0: 3 -46 6 8 -19 -14 33 -10 43 18 -2 -93 -75 -51 -60 -2 12 12 49 -2 35 27 -14 -11 -13 -54 41 41 -20 -19 -54 -29 -1 2 3 18 -32 29 5 12 0 -39 -23 -32 8 -14 -82 23 -2 -14 -28 0 -9 6 -32
1: -9 -12 -5 9 -4 -5 -11 20 -18 10 34 30 -14 -1 45 -3 -19 -8 70 2 -14 -11 43 25 26 5 27 -1 5 11 33 -28 -18 -13 -38 -29 -2 -37 -26 -31 21 65 11 33 14 25 65 -16 -2 42 66 22 37 -43 7
2: 36 3 -27 -7 -1 11 -32 -19 13 -27 38 22 -23 -14 16 -6 -12 -12 19 20 -6 -29 23 7 37 -18 13 5 -6 39 27 -19 -21 -34 -29 -16 -25 -30 -14 -24 -11 89 10 20 13 -4 73 6 -5 8 75 9 6 -53 15
3: 28 -13 -6 21 -12 10 -4 4 31 -11 30 13 -25 -17 -8 -2 -12 -19 52 7 -6 -17 19 -5 -2 -33 37 11 -8 17 13 -31 -30 -32 -31 -13 -38 -16 18 -38 26 49 14 31 -2 -7 33 -4 -30 23 38 -9 23 -40 6
4: 25 -21 -6 17 -1 3 -32 39 14 -13 24 0 -26 -39 0 -28 -22 -17 46 14 5 -17 35 9 17 -19 24 8 -3 16 26 -41 6 -20 11 23 -18 -18 -8 -25 14 29 11 13 26 -2 47 14 -28 49 37 1 7 -41 10 -> 3 2 1
5: 30 -18 -18 3 -15 -37 -5 3 32 -27 27 13 -19 -26 11 10 -8 -17 8 2 12 -4 29 -13 24 -39 2 -3 -25 29 4 -39 -26 -44 9 -15 -32 -10 4 -69 51 72 -3 9 6 -2 47 -21 -41 2 54 -12 31 -31 39 -> 3 2 4
6: 3 -30 -5 2 -14 11 0 30 18 -10 11 -9 -29 -28 -27 -12 1 15 36 0 2 -14 -11 0 2 -46 28 8 -10 20 -9 -24 -22 -14 13 18 -45 -27 -12 -32 38 19 0 -12 28 10 27 -1 -9 20 33 4 32 1 23 -> 4 3 5
7: 20 -13 17 -2 -4 -2 -10 -4 10 -42 21 29 -18 -8 0 -5 -35 -9 11 -4 25 -14 49 -7 0 -29 11 -17 -10 36 47 -23 13 -14 -21 9 -17 -20 -10 -24 5 47 39 28 37 -11 77 -7 -18 53 66 18 16 -32 11 -> 4 2 3
8: 2 -24 -6 28 -37 -3 32 8 31 4 -32 -70 -51 -68 -46 -4 21 15 7 15 16 16 -10 -24 -24 -47 37 40 -54 -13 -41 -42 -18 -4 2 16 -38 3 18 -8 -7 -25 -32 -38 17 -5 -97 13 -9 -38 -22 2 -13 -18 -14 -> 0 6 3
9: -12 -42 26 13 -20 -15 42 -21 31 22 -6 -117 -47 -42 -43 17 11 21 52 1 12 33 -27 -1 0 -81 60 26 -38 -51 -51 -23 -20 4 11 12 -26 14 -23 -12 30 -45 -27 -26 20 -8 -75 30 -15 -33 -34 -5 -8 12 -21 -> 0 8 6
10: 8 -30 6 4 2 -10 2 2 -7 -9 33 -30 -35 -45 7 -11 -16 -12 13 25 -1 11 7 4 18 -44 36 -4 -30 8 38 -29 -23 3 2 -18 -30 -13 -1 -25 37 48 19 15 4 -4 15 -13 -12 25 33 -4 8 -14 6 -> 3 6 4
11: 2 -33 3 15 -13 -29 62 -12 10 -2 -8 -65 -70 -62 -36 0 14 10 40 -23 5 0 -46 0 -22 -52 71 57 -29 -26 -32 -48 -27 -6 16 16 -38 9 -18 14 9 -18 -21 -22 2 -5 -107 6 -4 -53 -38 -34 -15 -25 -21 -> 8 0 9
12: 22 2 5 -5 -13 -15 -19 29 6 -48 29 37 -25 3 26 -29 -36 -39 5 47 -15 -3 43 -31 24 -44 19 -2 -19 17 44 -18 -19 -8 -32 -20 -8 -7 -24 -7 6 84 9 16 4 4 82 -18 -4 22 86 16 25 -11 23 -> 2 7 1
13: 27 -50 -5 18 -22 -6 31 -21 31 46 -10 -76 -45 -54 -38 2 30 19 27 -1 8 -1 -7 0 -25 -29 38 32 -17 -18 -28 -62 -10 10 30 23 -39 18 23 27 11 -26 -13 -39 5 -10 -45 42 -7 -23 -35 -13 -14 0 5 -> 0 8 11
14: 19 -39 21 37 -14 -1 11 -29 32 26 -3 -73 -45 -23 -49 -8 9 36 45 -24 33 33 9 1 -48 -57 16 45 -40 -52 -60 -39 -7 -11 12 -28 -29 12 10 19 3 -48 -28 -53 14 14 -80 17 -32 -28 -41 -22 -26 4 -38 -> 0 9 13
15: 22 13 -2 13 10 -26 -43 38 -17 -51 36 16 -21 -12 17 -18 2 -9 -4 5 7 -11 27 12 2 -15 9 -24 17 52 30 -23 -3 -2 -7 -4 -25 -49 -24 -32 -17 77 28 36 -12 -2 71 -27 -2 28 65 21 24 -48 27 -> 2 7 12
16: 23 -21 -17 18 -13 5 18 1 -13 -26 -3 -50 -46 -23 -26 2 19 16 33 27 10 -4 7 -29 -19 -17 16 33 -35 13 -33 -31 -21 -16 30 14 -35 12 -12 -8 14 18 -10 -29 4 5 -29 -6 -22 -15 -8 -2 1 -25 -9 -> 8 6 13
17: -20 -61 -1 20 -15 -25 59 -31 18 61 0 -65 -51 -76 -29 -3 -1 12 59 -8 27 28 1 -20 7 -71 33 36 -35 -19 3 -48 -42 -30 -9 17 -32 24 -21 18 28 -58 -24 -35 -13 -19 -73 26 -3 -15 -29 -16 -20 24 -14 -> 0 9 13
18: 5 -19 4 19 -11 17 47 -2 72 36 -57 -83 -52 -75 -29 7 29 19 28 -30 6 34 -26 8 -23 -69 13 30 -36 -29 -38 -25 -8 5 5 15 -29 16 14 9 3 -30 -22 -48 -7 7 -58 10 -5 -32 -66 -15 -21 17 -25 -> 0 8 13
19: 48 -9 -19 16 -3 -20 -15 15 23 0 49 8 -23 -12 16 -19 5 -32 24 1 -2 0 19 -7 -17 -13 30 3 -26 9 19 -38 1 -15 -5 -14 -23 -19 -11 -5 14 65 3 6 6 2 17 -9 -30 15 44 -5 2 -40 27 -> 3 4 10
20: 12 -6 -17 -5 -8 -13 -32 16 11 -9 61 18 -37 -3 18 -23 -28 -14 34 1 -24 -6 5 4 13 -32 31 -16 -12 -17 50 -38 -36 0 -14 -10 -23 -8 -6 -19 28 22 42 27 7 -11 38 -24 -13 14 33 29 34 -28 3 -> 10 3 19
21: 7 5 37 3 8 -5 -61 32 -18 -15 -13 27 -25 3 0 -4 -8 -23 -1 15 14 6 23 4 3 -12 1 -16 -8 57 13 -15 2 -6 -1 -14 -8 -6 -23 -35 -3 42 17 -21 5 29 79 -28 -5 21 31 6 3 -25 4 -> 15 7 4
22: 10 -20 -3 6 0 -9 35 -19 76 -14 40 -17 -33 -56 2 -1 21 1 42 8 -1 -2 3 -2 26 -36 36 57 12 1 7 -32 -35 3 -22 -19 -48 -16 16 -23 27 33 4 14 14 -21 6 1 -25 13 39 17 8 -23 4 -> 3 10 6
23: 23 12 15 -1 2 -16 -60 18 -16 -25 9 34 -5 -4 42 -28 -11 -27 1 37 16 -33 31 15 22 -7 5 -12 -7 38 37 -21 6 -12 -6 3 -24 -16 -12 -39 -15 75 39 27 1 -1 71 -18 -14 51 40 14 11 -29 -20 -> 15 21 7
24: 18 -45 -16 12 -12 11 38 -2 54 13 34 -72 -55 -76 -17 5 9 8 52 8 14 35 -8 -9 -22 -43 33 21 -27 -50 -30 -20 -9 -12 20 23 -45 16 -19 -3 10 -12 -31 -31 2 -3 -67 17 -3 5 7 24 -14 -42 -21 -> 0 8 13
25: -15 -60 12 29 -7 -36 50 -31 35 46 23 -81 -50 -112 -5 15 13 10 59 -1 4 31 -8 -13 18 -30 50 28 -53 -49 -23 -43 -44 0 26 1 -8 26 25 -17 56 -38 -38 -34 -10 -10 -85 20 -6 -42 -28 -3 -23 -21 -34 -> 17 9 24
26: 39 -3 -13 -12 16 -26 -29 27 -9 -32 20 39 10 13 19 -5 -7 -16 17 39 -6 2 26 28 13 -14 15 -3 7 44 50 -20 -9 -17 -34 -20 -6 -34 -7 -43 -6 76 56 23 15 -13 29 0 -8 27 29 31 7 -20 18 -> 23 15 2
27: 28 -51 12 -3 -36 -7 37 -10 37 38 -16 -73 -56 -76 -32 5 11 39 25 -4 34 11 -12 -33 -9 -43 28 28 -48 -59 -41 -35 -6 -11 14 -1 -40 27 -14 15 13 -52 -27 -32 -4 -17 -63 27 -15 -30 -41 -10 -31 10 -34 -> 0 13 9
28: 17 1 17 12 -14 -10 30 -6 30 -18 48 9 -45 -30 17 -1 -28 -15 33 12 4 -19 18 16 13 -23 36 -5 -24 1 46 -17 -22 -13 -27 -13 -14 -21 5 -20 34 57 37 40 3 -14 70 -12 -25 5 31 5 3 -15 8 -> 3 10 20
29: 25 -5 -15 0 15 -20 -23 16 -11 -39 40 48 -27 0 23 -7 -24 -17 39 32 -9 -17 10 6 11 -4 22 -21 -30 19 29 -18 -5 -21 -34 -18 -6 -3 -28 -47 -7 72 26 38 36 -11 59 3 -26 22 64 23 31 -14 24 -> 26 2 12
30: 7 -16 0 30 -8 4 18 6 24 -23 -43 -49 -29 -51 -34 2 0 -2 25 10 -5 -2 -27 8 -31 -13 23 63 6 0 -34 -55 7 -12 -1 30 -31 8 -5 4 -9 -22 -5 -22 9 14 -67 5 -12 -7 -10 -17 -4 6 -15 -> 8 16 13
31: 14 -39 3 36 -34 -5 -3 -36 42 30 9 -73 -59 -19 -82 -6 26 17 9 3 30 18 -13 -13 -29 -60 17 24 -11 -12 -32 -3 6 5 3 29 -17 24 -1 16 13 -32 -43 -31 -7 10 -65 10 0 -27 -49 -7 -38 -1 -30 -> 0 14 13
32: 27 -1 -10 -10 19 -1 6 2 7 7 -3 -18 -25 -35 16 -3 -10 -21 33 5 20 -14 -1 -15 19 -11 15 23 -25 10 25 -10 -6 -28 5 -27 -25 11 -17 -25 24 25 3 -15 0 -22 -17 15 -25 -7 36 -10 17 3 15 -> 10 19 6
33: 10 5 3 -25 2 7 -17 30 31 3 -14 -19 16 -12 -16 -4 19 3 10 -1 3 -5 9 2 23 -27 9 -10 -22 -4 -17 -26 -2 -13 3 9 -16 -16 -10 -32 0 19 9 -33 12 19 21 49 -10 6 34 6 23 -8 -6 -> 6 32 4
34: 10 -7 3 2 -11 -17 2 -1 -10 -36 52 34 5 -28 28 -26 -17 5 29 12 8 -22 10 9 48 -7 37 -4 -2 0 33 -36 -17 -8 -41 -17 -7 -14 1 -53 26 76 49 33 1 14 56 -21 -53 38 92 38 8 -21 39 -> 29 1 28
35: -23 -30 -4 24 -17 -28 -5 16 -6 -17 45 23 -18 -19 33 0 -28 -22 38 -3 13 -29 23 2 52 -9 40 -4 -16 18 46 -9 -12 -39 -28 -27 10 -24 -31 -18 25 74 42 24 -11 -5 51 -14 -42 27 60 30 21 -37 20 -> 34 1 28
36: 40 -15 -3 27 -5 -15 -22 5 16 -14 -75 -50 -39 -20 -36 2 -2 -5 2 9 15 13 4 -23 -13 -43 10 33 -15 2 -34 -37 27 3 16 40 -43 15 -24 25 -33 0 -8 -52 1 5 -51 10 -17 -7 -4 -26 -4 12 -39 -> 30 16 8
37: 2 -33 -7 13 -20 7 46 -1 28 23 2 -72 -56 -79 -37 -1 19 10 55 -32 28 47 2 -7 4 -38 37 19 -28 -47 6 -29 -8 18 -3 23 -29 -1 14 -2 31 -13 -6 -5 -13 -5 -58 27 -9 -24 5 -9 1 -19 -26 -> 24 0 13
38: 39 -6 27 21 -18 -8 27 1 47 9 -40 -41 -32 -45 -53 12 39 10 29 0 11 6 -22 -14 -23 -64 18 38 -18 -21 -20 -44 -14 -8 32 25 -32 37 -3 20 -5 1 -41 -33 21 -8 -125 37 -13 -10 -21 -14 -16 4 -39 -> 8 0 30
39: -9 -24 16 -8 -19 8 27 2 15 17 -28 -79 -34 -49 -57 5 19 16 48 7 10 14 -23 0 -8 -27 28 33 -2 -17 -18 -60 -13 4 31 22 -18 -7 10 8 34 -34 -34 -45 -4 23 -67 38 10 -29 -28 -13 -12 -16 -13 -> 13 0 8
40: 1 -33 4 -3 -18 -17 -22 23 -8 3 47 7 -27 -41 12 -9 -18 -5 12 5 21 -8 23 -7 33 -16 9 -15 -19 34 19 -24 -22 -14 34 8 -10 -12 -22 -12 16 58 9 6 2 -11 14 5 7 18 45 16 9 -31 -7 -> 10 4 19
41: 18 -20 -10 13 1 -18 -33 12 40 -24 36 12 -37 4 -15 0 20 -12 22 17 11 -9 13 -2 10 -49 9 -9 3 14 18 -33 -3 -22 -38 -10 -21 -11 -8 -31 0 59 29 -15 2 6 56 -11 -3 12 56 3 41 -22 12 -> 3 19 2
42: 37 -39 -4 -2 1 -13 1 -1 1 15 -20 -57 -25 -47 -30 -10 18 16 42 4 -2 2 4 -4 -13 -50 34 44 -12 -27 -27 -33 -10 1 32 16 -35 -6 0 -7 -10 -32 -23 -39 12 -20 -56 10 9 -22 5 -28 -22 -12 -32 -> 13 39 30
43: 17 11 -29 15 13 1 -36 13 -12 -49 13 14 -24 13 34 -6 -42 -3 42 6 4 -20 8 11 38 -20 -22 -16 4 17 18 -1 7 -15 -32 -14 -41 -21 -10 -29 26 73 17 25 24 -1 89 16 -18 40 32 -9 42 -33 27 -> 29 2 7
44: 15 -11 -14 15 -17 -6 -3 -2 31 -23 28 3 -46 19 -8 5 -28 5 42 13 -1 -14 5 10 22 -26 25 20 -7 32 12 2 -20 -21 -23 12 -6 -21 -12 -18 -11 40 17 20 -4 -2 -5 11 -14 3 53 14 11 -23 27 -> 3 41 19
45: 16 12 1 -8 7 -10 -60 14 -26 -40 7 13 -17 41 23 14 -19 -13 17 49 25 -19 12 -24 -10 2 3 -21 31 43 17 -11 3 -10 -6 -5 -19 -38 -6 -32 -13 74 21 29 35 19 95 -17 13 23 87 18 4 -36 19 -> 15 23 21
46: 0 -46 -10 21 -26 11 19 -5 32 17 -16 -67 -68 -61 -9 14 26 5 40 2 -8 -7 7 -16 -35 -19 33 11 -31 5 -46 -39 -15 10 19 32 -42 17 -11 -8 27 29 -19 -7 10 5 -83 31 -17 -2 -11 9 -22 -41 -19 -> 24 16 8
47: 4 -12 0 18 22 -8 -28 -9 8 8 -52 -78 -16 -37 -46 17 14 26 -3 -8 -2 25 -3 -13 -31 -48 3 42 -33 -29 -46 -32 2 -20 29 18 -24 29 -6 20 3 -37 -29 -42 -13 17 -69 31 13 -33 -13 -27 -33 0 -13 -> 42 36 39
48: 6 -42 25 18 -29 2 78 -30 70 55 -10 -72 -73 -73 -3 11 38 20 41 -2 36 22 -11 -23 3 -82 37 29 -38 -40 -21 -32 -21 2 20 1 -2 7 2 30 18 -15 -34 -56 -16 -26 -99 10 -25 -28 -46 -12 -29 -15 -2 -> 27 18 17
49: 13 -42 -11 13 -23 -8 5 -23 41 19 -52 -56 -44 -49 -25 12 13 34 5 -3 22 7 -7 -12 -27 -16 18 -1 -29 -20 -87 -32 -16 -18 45 -6 -21 30 -13 4 7 -43 -69 -38 24 7 -69 25 4 -29 -43 -29 -23 -10 -34 -> 27 47 8
50: 23 -29 0 20 9 -13 -8 -16 16 -9 -7 -59 -59 -37 -25 -2 16 13 22 -5 6 1 11 10 -9 -21 26 29 -23 -24 -8 -28 -7 -13 6 2 -43 10 3 -21 16 2 -11 -32 6 9 -26 13 -20 -14 -13 -16 -20 -3 -59 -> 42 16 30
51: 7 -20 6 5 -12 -19 -30 12 10 -24 -2 -43 -13 -27 -14 -26 7 11 24 20 -8 -10 17 8 -28 -29 23 6 -13 14 1 -10 3 -11 -8 17 -27 -8 -7 -29 -1 22 -9 -26 20 3 5 12 5 5 25 9 25 -25 -5 -> 6 33 16
52: 5 -44 -7 0 -30 -6 46 -12 67 4 16 -45 -28 -105 -49 6 27 40 43 -2 -15 6 0 -21 -38 -69 44 8 -27 -29 -33 13 -22 -1 26 51 -27 20 5 -2 2 -2 -34 -32 -7 -4 -103 25 -30 -20 -41 -9 7 -12 -20 -> 24 8 0
53: 0 -41 -15 6 -36 -4 35 -39 55 -21 -28 -81 -51 -70 -9 -28 20 7 58 19 21 23 -5 -36 -5 -48 19 44 -29 -42 -39 -48 -33 2 22 23 -30 4 -12 -9 9 -6 -57 -25 17 -5 -92 21 -1 -12 0 -3 -16 -17 -26 -> 8 24 0
54: -1 -22 2 11 0 18 35 -35 53 2 -19 -60 -58 -59 -44 0 25 22 40 -7 5 6 5 9 9 -47 17 27 -34 -30 -42 -29 -7 -11 -4 12 -23 -6 -5 1 -11 -12 -27 -36 -8 -9 -74 19 11 -2 -32 -28 -17 0 -23 -> 0 18 8
55: 15 -32 1 16 13 -10 12 -17 11 -5 12 -54 -27 -55 -15 6 15 -9 40 -7 9 11 4 -17 -10 -13 49 25 -36 -26 -5 -33 -3 -13 2 -8 -15 -5 0 -12 8 -9 -1 -26 39 -13 -44 21 -44 4 11 -21 -23 -22 -25 -> 50 42 16
56: 4 2 -7 11 12 -18 -15 3 17 -30 62 49 -27 0 9 -16 -25 -21 34 25 13 -4 23 15 -2 -17 43 -12 8 41 41 -18 -21 -21 -41 -7 -2 -29 -24 -32 3 56 36 42 20 -1 29 -22 16 47 49 30 28 -30 24 -> 29 26 7
57: -21 -34 -13 -3 10 -18 10 32 -15 13 26 -22 -16 -53 27 11 -3 15 34 22 9 -11 22 -18 34 -27 52 10 -14 3 27 -14 -20 -35 -2 -26 -8 -24 -13 -35 34 24 11 -8 -10 1 12 -20 -34 27 43 9 35 -4 10 -> 10 32 40
58: -5 -63 14 36 -14 -10 29 -20 52 8 -15 -58 -46 -56 -46 7 16 7 17 -16 10 0 -15 -33 6 -49 18 37 -28 -47 -42 -31 -17 20 5 24 -22 20 10 44 30 -30 -37 -45 3 -23 -74 35 -25 -18 -64 -12 -35 3 -25 -> 27 0 13
59: 17 -10 -29 11 -13 -13 0 0 29 -26 72 11 -47 -35 39 -15 -13 -18 -3 3 -3 -14 8 4 8 -21 28 -13 -30 13 34 -15 8 -41 -18 -31 -19 12 -6 -35 27 55 11 18 21 -29 37 -24 8 36 40 -6 -11 -38 28 -> 19 28 10
60: -21 -50 4 18 -36 1 28 -18 43 38 2 -82 -83 -63 -67 17 0 31 30 -10 10 1 -14 -10 0 -42 53 35 -22 -51 -34 -27 6 -17 33 32 -36 0 -8 -11 19 -40 -19 -43 15 -8 -99 28 -5 -22 -30 -6 -16 -3 -23 -> 0 9 27
61: 4 16 4 9 10 -6 -88 31 -43 -50 -30 6 -8 10 15 -18 -15 -35 13 -1 -14 -2 33 10 -2 -2 -19 12 15 31 10 -22 7 -8 -23 2 -19 -38 -22 -39 -17 56 8 1 16 28 122 5 -13 20 34 10 2 -16 -21 -> 21 23 45
62: 39 -2 -5 14 12 -2 -37 17 -9 -27 32 22 -9 -4 -4 -5 -21 -2 0 42 0 -39 33 11 13 -45 25 -2 -11 8 29 -24 -1 -30 -35 -1 -17 -33 -25 -28 11 69 2 23 -14 17 48 6 -25 16 51 15 5 -7 29 -> 2 29 41
63: 31 -29 -7 5 -7 -18 -2 21 0 -41 20 -2 -31 -42 18 -15 -27 -7 23 0 0 -7 22 8 15 -17 30 -7 -21 -1 27 -18 -9 -17 -16 3 -15 -8 -18 -60 20 57 18 25 7 -6 32 -11 -39 44 25 35 8 -7 4 -> 10 4 28
